Here is a tiny trained network, its code and every weight. The questions are about switching its units off for an input and a class, where a switched-off unit gives its printed mean instead of its output.

import numpy as np


def w(rows, s, z=0):
    codes = np.array(rows[::2]) - 128.0
    scale = np.full(codes.shape[1], s)
    scale[-1] = z or s
    return codes * scale


def f(y):
    return np.maximum(y, 0)


def log_softmax(a):
    a = a - a.max(-1, keepdims=True)
    return a - np.log(np.exp(a).sum(-1, keepdims=True))


def net(x, mask):
    res = np.array(x, float).reshape(1, 6) / 4 @ E
    y = f(res @ A[0][:, :-1].T + A[0][:, -1])
    res = res + np.where(mask, y, B[0][:, -1]) @ B[0][:, :-1]
    return log_softmax(res[-1] @ U[:, :-1].T + U[:, -1])


A, B = {}, {}
E = w([
[139,115,118,152,122,133],'x0',
[114,125,134,128,123,123],'x1',
[125,2,123,78,139,211],'x2',
[167,138,115,130,130,148],'x3',
[181,94,51,49,53,68],'x4',
[212,95,239,131,136,78],'x5',
],0.0077)
A[0] = w([
[74,114,101,137,159,227,158],'neuron 1',
[73,111,136,124,144,213,144],'neuron 2',
[97,169,59,123,116,140,186],'neuron 3',
[129,146,130,129,123,105,150],'neuron 4',
[130,105,80,77,98,106,44],'neuron 5',
[164,29,142,79,129,144,235],'neuron 6',
[137,137,112,135,143,152,128],'neuron 7',
[101,104,79,94,103,165,59],'neuron 8',
[100,127,131,130,121,120,131],'neuron 9',
[94,114,153,137,150,226,135],'neuron 10',
[119,227,105,184,133,95,110],'neuron 11',
[133,93,61,73,100,103,214],'neuron 12',
[171,149,109,102,125,133,116],'neuron 13',
[119,170,222,214,178,184,150],'neuron 14',
[108,96,130,161,113,124,130],'neuron 15',
[128,143,133,113,107,152,129],'neuron 16',
[161,117,140,118,101,64,116],'neuron 17',
[114,142,79,133,127,120,192],'neuron 18',
[149,148,138,113,128,67,124],'neuron 19',
[138,107,121,158,149,118,118],'neuron 20',
[141,81,143,98,114,148,159],'neuron 21',
[162,142,137,135,115,47,130],'neuron 22',
[171,115,146,115,101,74,120],'neuron 23',
[96,159,63,122,99,136,113],'neuron 24',
[170,84,215,141,139,139,4],'neuron 25',
[104,167,77,123,86,120,37],'neuron 26',
[131,98,70,79,101,109,207],'neuron 27',
[127,143,159,147,131,133,78],'neuron 28',
[129,139,133,115,118,128,128],'neuron 29',
[132,146,109,134,102,133,87],'neuron 30',
[126,102,85,88,103,113,36],'neuron 31',
[146,143,135,126,119,67,128],'neuron 32',
[147,10,153,69,128,178,3],'neuron 33',
[164,119,141,135,96,77,126],'neuron 34',
[184,80,254,131,121,125,161],'neuron 35',
[135,148,113,111,142,95,114],'neuron 36',
[87,172,62,117,106,150,142],'neuron 37',
],0.0098,0.0058)
B[0] = w([
[147,116,224,133,57,162,227],'neuron 1',
[166,140,203,129,79,167,209],'neuron 2',
[98,114,59,91,130,123,200],'neuron 3',
[155,121,127,150,122,140,154],'neuron 4',
[59,132,72,97,120,131,156],'neuron 5',
[65,137,59,103,40,179,245],'neuron 6',
[110,120,154,115,123,129,142],'neuron 7',
[105,135,138,121,65,168,165],'neuron 8',
[160,124,117,128,128,138,141],'neuron 9',
[139,130,189,147,62,172,207],'neuron 10',
[92,108,26,101,141,108,204],'neuron 11',
[165,134,141,166,202,80,218],'neuron 12',
[98,107,145,136,111,113,144],'neuron 13',
[92,119,9,97,174,80,254],'neuron 14',
[154,167,131,114,125,153,142],'neuron 15',
[128,122,122,139,120,133,135],'neuron 16',
[161,130,183,145,127,161,168],'neuron 17',
[120,129,118,96,96,135,180],'neuron 18',
[149,117,166,160,114,153,165],'neuron 19',
[120,153,134,116,128,135,135],'neuron 20',
[92,137,92,103,121,121,181],'neuron 21',
[159,129,198,142,118,160,181],'neuron 22',
[158,126,190,142,128,152,171],'neuron 23',
[122,138,80,127,165,108,172],'neuron 24',
[53,126,62,82,76,149,162],'neuron 25',
[184,125,143,152,173,116,147],'neuron 26',
[165,131,136,160,192,91,209],'neuron 27',
[160,119,110,150,142,120,143],'neuron 28',
[130,113,116,147,121,133,133],'neuron 29',
[128,125,143,126,143,113,133],'neuron 30',
[87,142,104,102,92,157,148],'neuron 31',
[151,134,176,141,122,153,166],'neuron 32',
[129,151,79,141,254,34,191],'neuron 33',
[150,124,182,148,123,150,167],'neuron 34',
[155,134,65,147,196,68,233],'neuron 35',
[144,107,134,144,117,136,143],'neuron 36',
[107,122,70,122,156,92,190],'neuron 37',
],0.017,0.0089)
U = w([
[77,112,91,80,97,134,229],'0',
[165,122,123,169,202,69,3],'1',
[170,109,255,157,62,191,203],'2',
],0.0095,0.00046)

Each question gives the input, the list of numbers given to net, and the class t.
The units are the neurons (one row each of A and B). Each row of codes is followed by its name. A weight is (code - 128) times the scale printed after its matrix; where a second scale follows, it is the last column's (A, B and U).
mask holds one flag per neuron, in row order. A switched-off neuron (its flag False) gives its mean, the last column of its row in B, instead of its output. The means were averaged over made-up inputs and are rounded, as every weight is.
A unit's drop is (log p(t) with every unit on - log p(t) with that unit switched off) / (log p(t) with every unit on - log p(t) with every unit switched off).
The circuit of an input: a set's keep is (log p(t) with only the set's units on - log p(t) with every unit switched off) / (log p(t) with every unit on - log p(t) with every unit switched off). Starting from the 12 units with the biggest drops (on a tie, the unit counted first), units are removed one at a time, each time the one whose removal leaves the highest keep (on an exact tie, the one counted first), for as long as the keep stays at least 0.8.
circuit, biggest first: the units of the circuit, biggest drop first
top k neurons: the k neurons with the biggest drops, biggest first
drop of u: that unit's drop, to one decimal
input [-1,-2,8,8,3,2], class 1: circuit, biggest first : [neuron 33]
input [-8,2,2,4,-8,8], class 0: top 2 neurons : [neuron 25; neuron 12]
input [3,-2,2,-8,0,-6], class 2: top 2 neurons : [neuron 14; neuron 1]
input [2,0,-1,2,4,0], class 1: top 3 neurons : [neuron 1; neuron 10; neuron 2]
input [6,-4,0,-7,1,-6], class 1: top 3 neurons : [neuron 6; neuron 12; neuron 27]
input [-3,-1,0,5,3,3], class 2: top 2 neurons : [neuron 14; neuron 33]
input [8,-2,4,2,2,2], class 1: top 2 neurons : [neuron 33; neuron 12]
input [0,-4,0,6,5,-4], class 1: top 2 neurons : [neuron 12; neuron 27]
input [-6,3,3,4,-4,6], class 0: top 4 neurons : [neuron 25; neuron 6; neuron 12; neuron 27]
input [-2,6,-6,6,1,4], class 2: top 2 neurons : [neuron 33; neuron 22]
input [-3,1,-2,-1,2,-4], class 1: drop of neuron 30 : 0.0
input [5,-7,1,6,-1,5], class 0: drop of neuron 12 : 0.9
input [6,-5,3,0,-5,6], class 0: drop of neuron 6 : 0.2
input [0,7,6,-2,-8,5], class 0: circuit, biggest first : [neuron 25]
input [2,2,-7,3,-7,0], class 0: drop of neuron 25 : -0.1
